Below is a small trained network, with its code and all its weights. Each question gives an input and a target symbol and asks what happens when units are switched off, that is, made to give their printed mean instead of their output.

import numpy as np


def w(rows, s, z=0):
    codes = np.array(rows[::2]) - 128.0
    scale = np.full(codes.shape[1], s)
    scale[-1] = z or s
    return codes * scale


def f(y):
    return np.maximum(y, 0)


def softmax(a):
    e = np.exp(a - a.max(-1, keepdims=True))
    return e / e.sum(-1, keepdims=True)


def log_softmax(a):
    a = a - a.max(-1, keepdims=True)
    return a - np.log(np.exp(a).sum(-1, keepdims=True))


def net(x, mask):
    ids = ['αδεηθλψ'.index(c) for c in x.split()]
    T = len(ids)
    res = E[ids] + P[:T]
    u = 0
    for l in range(2):
        r = res
        for j in range(2):
            rows = slice(2 * j, 2 * j + 2)
            q, k, v = (r @ M[l][rows].T for M in (Q, K, V))
            z = softmax(np.where(np.tri(T) > 0, q @ k.T / 2**0.5, -1e9)) @ v
            o = O[l][rows]
            res = res + np.where(mask[u + j], z, o[:, -1]) @ o[:, :-1]
        u += 2
        y = f(res @ A[l][:, :-1].T + A[l][:, -1])
        res = res + np.where(mask[u : u + 16], y, B[l][:, -1]) @ B[l][:, :-1]
        u += 16
    return log_softmax(res[-1] @ U[:, :-1].T + U[:, -1])


Q, K, V, O, A, B = {}, {}, {}, {}, {}, {}
E = w([
[156,195,21,205,232,162,254,132,95],'α',
[150,182,212,65,43,15,155,174,99],'δ',
[76,195,121,127,213,108,61,125,252],'ε',
[186,125,137,71,68,224,31,73,101],'η',
[151,99,236,98,164,117,156,54,84],'θ',
[60,92,117,210,102,129,83,160,164],'λ',
[115,84,163,125,156,172,131,203,254],'ψ',
],0.0035)
P = w([
[80,110,94,74,129,145,156,112,112],'0',
[62,163,168,183,157,170,97,129,152],'1',
[99,154,161,186,133,139,99,109,156],'2',
[135,162,175,186,127,133,106,114,167],'3',
[166,141,165,186,118,127,102,107,167],'4',
[193,133,176,186,119,121,110,131,167],'5',
[216,126,181,188,126,110,113,119,147],'6',
[253,120,194,198,117,112,129,123,152],'7',
[252,126,174,184,126,90,114,126,167],'8',
],0.0037)
Q[0] = w([
[51,123,102,76,90,139,124,144,76],'L0H0',
[87,141,150,174,132,146,106,141,159],'L0H0',
[75,65,73,67,149,117,150,122,75],'L0H1',
[133,158,135,254,215,140,147,140,224],'L0H1',
],0.04)
K[0] = w([
[92,131,191,219,156,127,66,154,191],'L0H0',
[178,73,152,120,71,83,108,76,117],'L0H0',
[58,78,158,106,104,109,45,134,225],'L0H1',
[252,109,252,114,57,97,49,90,134],'L0H1',
],0.025)
V[0] = w([
[119,157,112,55,32,146,92,165,100],'L0H0',
[104,131,153,10,151,83,139,87,108],'L0H0',
[104,153,144,129,100,29,156,210,134],'L0H1',
[169,165,5,152,126,167,94,161,178],'L0H1',
],0.015)
O[0] = w([
[175,161,75,109,19,161,119,168,128,88],'L0H0',
[130,194,168,61,106,164,198,88,114,191],'L0H0',
[93,125,99,167,112,56,169,131,224,79],'L0H1',
[104,152,87,118,128,106,64,254,85,3],'L0H1',
],0.0073,0.0038)
A[0] = w([
[57,133,203,168,90,154,80,111,160,87],'L0N0',
[115,84,121,88,140,122,145,111,114,18],'L0N1',
[162,106,140,141,119,117,70,126,132,145],'L0N2',
[226,73,78,166,175,117,77,126,165,108],'L0N3',
[120,144,178,102,114,30,120,198,58,64],'L0N4',
[159,157,189,166,131,138,108,174,66,61],'L0N5',
[72,105,88,185,139,133,133,132,55,158],'L0N6',
[92,44,152,118,115,158,150,195,166,143],'L0N7',
[105,110,93,201,109,127,142,120,205,8],'L0N8',
[234,127,82,172,135,102,151,150,180,93],'L0N9',
[121,128,185,180,157,2,87,165,139,85],'L0N10',
[120,127,222,175,89,94,80,129,91,158],'L0N11',
[70,116,140,87,134,145,96,148,168,138],'L0N12',
[125,121,102,129,112,102,66,109,147,157],'L0N13',
[132,116,127,194,160,139,66,129,123,74],'L0N14',
[72,161,127,129,123,107,51,112,151,152],'L0N15',
],0.0085,0.0016)
B[0] = w([
[151,124,199,89,125,68,89,96,78,238],'L0N0',
[142,127,126,140,152,128,108,153,65,138],'L0N1',
[114,114,139,180,121,193,118,142,157,174],'L0N2',
[98,99,197,205,164,121,154,184,107,192],'L0N3',
[104,176,159,65,38,113,208,94,95,158],'L0N4',
[205,172,145,160,68,164,134,191,163,179],'L0N5',
[100,121,111,227,118,106,156,79,68,154],'L0N6',
[171,39,127,100,63,142,134,157,136,146],'L0N7',
[114,174,159,76,31,163,153,173,43,176],'L0N8',
[90,152,195,94,103,124,154,151,24,177],'L0N9',
[2,95,180,115,167,101,206,168,135,199],'L0N10',
[141,125,198,132,117,199,131,88,176,254],'L0N11',
[104,84,131,99,155,114,75,120,181,156],'L0N12',
[80,129,139,159,91,151,122,139,134,149],'L0N13',
[124,97,154,186,188,165,124,193,139,176],'L0N14',
[96,151,168,122,97,120,55,119,125,172],'L0N15',
],0.0098,0.0022)
Q[1] = w([
[126,90,3,91,133,70,92,143,135],'L1H0',
[132,142,163,130,123,147,128,118,138],'L1H0',
[130,138,185,132,132,149,123,112,135],'L1H1',
[91,124,116,149,136,114,120,122,128],'L1H1',
],0.057)
K[1] = w([
[144,79,242,97,86,80,34,153,147],'L1H0',
[100,128,78,100,112,153,146,195,110],'L1H0',
[66,62,7,46,125,84,87,118,82],'L1H1',
[187,215,127,178,125,150,170,128,90],'L1H1',
],0.02)
V[1] = w([
[128,121,115,161,91,42,146,149,241],'L1H0',
[185,152,145,179,172,75,240,135,90],'L1H0',
[180,8,145,110,65,144,141,146,161],'L1H1',
[154,166,153,46,178,182,122,162,213],'L1H1',
],0.015)
O[1] = w([
[2,134,153,75,114,139,127,154,52,1],'L1H0',
[137,160,81,23,98,173,39,57,152,212],'L1H0',
[134,78,136,160,92,30,53,72,30,93],'L1H1',
[193,174,182,72,232,125,125,159,36,150],'L1H1',
],0.0066,0.0076)
A[1] = w([
[63,70,143,203,98,124,130,117,107,176],'L1N0',
[89,169,150,141,203,114,119,154,145,159],'L1N1',
[132,137,153,165,162,69,160,103,107,87],'L1N2',
[76,184,131,98,47,53,199,196,98,31],'L1N3',
[191,158,63,195,129,90,175,140,91,88],'L1N4',
[134,142,49,128,125,174,2,210,128,79],'L1N5',
[128,138,126,170,130,209,175,162,50,162],'L1N6',
[76,188,18,182,153,155,179,97,101,71],'L1N7',
[117,139,143,128,130,103,87,131,82,119],'L1N8',
[56,135,111,115,139,153,135,94,62,105],'L1N9',
[133,124,102,145,67,101,86,100,132,106],'L1N10',
[107,121,137,138,140,110,112,119,55,84],'L1N11',
[69,102,119,178,178,114,123,166,98,22],'L1N12',
[122,117,132,156,156,84,99,151,38,72],'L1N13',
[81,132,67,83,172,53,45,160,193,5],'L1N14',
[90,194,134,67,8,120,163,160,91,158],'L1N15',
],0.0089,0.0029)
B[1] = w([
[15,147,119,189,134,108,80,64,67,254],'L1N0',
[110,155,99,146,193,113,195,108,86,235],'L1N1',
[132,108,75,112,131,172,60,199,136,251],'L1N2',
[179,91,126,167,214,212,69,81,141,185],'L1N3',
[139,153,102,170,97,167,103,204,77,168],'L1N4',
[202,103,117,225,120,106,143,223,70,182],'L1N5',
[77,163,104,92,204,116,160,150,148,242],'L1N6',
[74,84,179,144,72,147,180,144,239,151],'L1N7',
[133,122,72,131,120,133,137,163,184,176],'L1N8',
[165,169,149,120,77,98,135,176,153,158],'L1N9',
[146,184,130,114,187,142,162,117,83,192],'L1N10',
[131,79,90,71,133,106,123,151,168,188],'L1N11',
[228,167,173,102,57,158,160,82,145,191],'L1N12',
[162,5,127,55,121,96,123,146,173,213],'L1N13',
[114,105,168,54,235,136,185,167,78,144],'L1N14',
[88,153,122,103,52,46,176,184,98,222],'L1N15',
],0.011,0.004)
U = w([
[102,95,105,161,80,154,180,158,209,39],'α',
[109,188,133,76,39,47,176,175,96,152],'δ',
[91,140,162,118,235,118,194,173,90,110],'ε',
[198,145,101,194,99,163,91,215,70,89],'η',
[194,164,136,74,141,164,80,4,163,252],'θ',
[51,118,154,200,123,102,90,99,72,131],'λ',
[113,35,107,79,152,75,91,169,143,54],'ψ',
],0.0027,0.0017)

Each question gives the input, a string of symbols that net reads in full, and the target symbol t.
The units are the heads (2 rows each of Q, K, V and O) and the neurons (one row each of A and B). Each row of codes is followed by its name. A weight is (code - 128) times the scale printed after its matrix; where a second scale follows, it is the last column's (O, A, B and U).
mask holds one flag per unit, layer by layer, with each layer's heads first. A switched-off unit (its flag False) gives its mean, the last column of its rows in O or B, instead of its output. The means were averaged over made-up inputs and are rounded, as every weight is.
A unit's drop is (log p(t) with every unit on - log p(t) with that unit switched off) / (log p(t) with every unit on - log p(t) with every unit switched off).
The circuit of an input: a set's keep is (log p(t) with only the set's units on - log p(t) with every unit switched off) / (log p(t) with every unit on - log p(t) with every unit switched off). Starting from the 12 units with the biggest drops (on a tie, the unit counted first), units are removed one at a time, each time the one whose removal leaves the highest keep (on an exact tie, the one counted first), for as long as the keep stays at least 0.8.
circuit, biggest first: the units of the circuit, biggest drop first
top k neurons: the k neurons with the biggest drops, biggest first
top k neurons in layer l: the k neurons of layer l with the biggest drops, biggest first
heads that matter: for each layer, one digit per head in row order, 1 if its drop is at least 0.15 and else 0, layers parted by /
input δ δ η, target δ: heads that matter => 01 / 10
input δ θ δ ψ, target δ: circuit, biggest first => [L1N15; L0H1; L1H0; L0N8]
input ε ε η α λ ε, target η: heads that matter => 11 / 10
input λ θ ψ, target λ: heads that matter => 10 / 11
input λ η θ η θ η, target λ: heads that matter => 10 / 11
input δ λ η ε ε, target δ: heads that matter => 11 / 10
input δ α ε λ ε, target δ: circuit, biggest first => [L0H1; L1N15; L1H0; L0H0]
input ε ε ε λ θ ε λ, target ε: top 2 neurons => [L1N6; L1N1]
input α θ θ δ, target δ: circuit, biggest first => [L1N15; L0H1; L0N4]
input θ δ λ, target θ: heads that matter => 10 / 10
input α δ ψ ψ α, target α: circuit, biggest first => [L1H1; L0N6; L0H1; L1N7]
input θ δ ε α, target δ: circuit, biggest first => [L0H1; L1N15; L1H0; L0N8]
input η θ α θ δ α λ λ, target δ: heads that matter => 11 / 00
input λ λ ε θ θ δ, target λ: top 3 neurons in layer 0 => [L0N6; L0N7; L0N11]
input θ θ λ α θ θ ε θ η, target η: top 2 neurons => [L1N5; L0N5]
input η δ η λ θ ψ, target η: circuit, biggest first => [L1H0; L1N4; L0H1; L0H0]
input ε δ θ ε λ λ ψ λ θ, target ε: top 2 neurons => [L0N0; L1N6]
input ε ψ δ α λ, target δ: circuit, biggest first => [L0H1; L1N15; L1H0; L0N8]
input ε λ ε λ, target ε: heads that matter => 01 / 11
input ψ ψ ε, target ψ: heads that matter => 00 / 01
input λ ψ λ, target λ: heads that matter => 10 / 01
input η θ θ α λ, target θ: circuit, biggest first => [L1H0; L0H1; L1N15; L1N5]
input ε η η, target ε: heads that matter => 01 / 11
input δ λ ψ θ λ ψ α θ ε, target θ: heads that matter => 01 / 10
input ψ θ λ ε θ θ ε δ, target ψ: top 3 neurons => [L1N13; L0N7; L1N11]
input λ θ ψ θ, target λ: top neuron in layer 0 => [L0N6]
input η δ δ ψ ε θ θ θ λ, target η: top 2 neurons => [L1N4; L1N2]
input ε θ θ θ ψ δ, target ε: top neuron in layer 0 => [L0N12]
